Below are the code and all the weights of a small trained network. Each question names an input and a class and asks about switching units off, where a switched-off unit gives its printed mean instead of its output.

import numpy as np


def w(rows, s, z=0):
    codes = np.array(rows[::2]) - 128.0
    scale = np.full(codes.shape[1], s)
    scale[-1] = z or s
    return codes * scale


def f(y):
    return np.maximum(y, 0)


def log_softmax(a):
    a = a - a.max(-1, keepdims=True)
    return a - np.log(np.exp(a).sum(-1, keepdims=True))


def net(x, mask):
    res = np.array(x, float).reshape(1, 4) / 4 @ E
    y = f(res @ A[0][:, :-1].T + A[0][:, -1])
    res = res + np.where(mask, y, B[0][:, -1]) @ B[0][:, :-1]
    return log_softmax(res[-1] @ U[:, :-1].T + U[:, -1])


A, B = {}, {}
E = w([
[90,110,82,123,138,143,97,120,122],'x0',
[68,108,117,129,86,54,145,2,168],'x1',
[112,54,96,118,62,235,222,135,103],'x2',
[165,163,113,27,29,48,68,169,106],'x3',
],0.009)
A[0] = w([
[118,90,181,108,225,208,114,91,145,76],'N1',
[48,113,191,103,129,233,166,212,130,153],'N2',
[134,116,109,109,159,195,170,101,186,103],'N3',
[133,143,119,198,180,207,197,185,129,119],'N4',
[144,154,156,37,213,144,93,207,93,1],'N5',
[190,155,127,129,79,150,91,249,129,143],'N6',
[126,182,158,118,112,30,12,62,172,66],'N7',
[163,132,127,166,207,207,155,107,67,117],'N8',
[103,98,212,218,248,179,144,39,247,137],'N9',
[97,156,185,188,255,84,17,207,161,108],'N10',
],0.0068,0.0053)
B[0] = w([
[178,224,68,89,66,108,91,151,104,178],'N1',
[165,153,136,111,185,146,100,203,107,213],'N2',
[175,66,152,147,169,84,163,183,65,173],'N3',
[225,178,136,121,227,79,87,241,100,217],'N4',
[106,162,192,40,43,67,15,86,197,171],'N5',
[57,82,213,59,141,163,125,126,168,211],'N6',
[156,205,54,160,225,31,193,105,118,205],'N7',
[86,142,73,194,192,86,168,99,92,200],'N8',
[48,92,166,40,83,184,58,63,211,255],'N9',
[119,1,225,64,72,185,106,102,210,225],'N10',
],0.0072,0.0098)
U = w([
[125,3,169,95,137,254,128,171,177,225],'0',
[112,98,140,68,65,134,98,119,200,137],'1',
[198,204,78,196,242,89,133,182,68,3],'2',
],0.0088,0.0019)

Each question gives the input, the list of numbers given to net, and the class t.
The units are the neurons (one row each of A and B). Each row of codes is followed by its name. A weight is (code - 128) times the scale printed after its matrix; where a second scale follows, it is the last column's (A, B and U).
mask holds one flag per neuron, in row order. A switched-off neuron (its flag False) gives its mean, the last column of its row in B, instead of its output. The means were averaged over made-up inputs and are rounded, as every weight is.
A unit's drop is (log p(t) with every unit on - log p(t) with that unit switched off) / (log p(t) with every unit on - log p(t) with every unit switched off).
unit that matters most: the unit with the biggest drop
k most important neurons: the k neurons with the biggest drops, biggest first
drop of u: that unit's drop, to one decimal
input [-7,5,-1,3], class 2: unit that matters most -> N9
input [0,-8,2,-1], class 2: 3 most important neurons -> N9, N4, N8
input [-5,4,-7,2], class 2: 2 most important neurons -> N7, N9
input [-5,-8,2,-7], class 2: 2 most important neurons -> N4, N8
input [8,-8,1,-1], class 2: 2 most important neurons -> N9, N4
input [-4,7,-1,7], class 2: 2 most important neurons -> N7, N9
input [-6,2,-3,1], class 2: 2 most important neurons -> N9, N7
input [3,8,-5,1], class 2: drop of N7 -> 1.0
input [-2,-8,-8,7], class 1: drop of N5 -> 0.3
input [1,-3,-8,1], class 1: drop of N7 -> 0.2
input [-8,-5,4,-2], class 2: drop of N10 -> 0.1
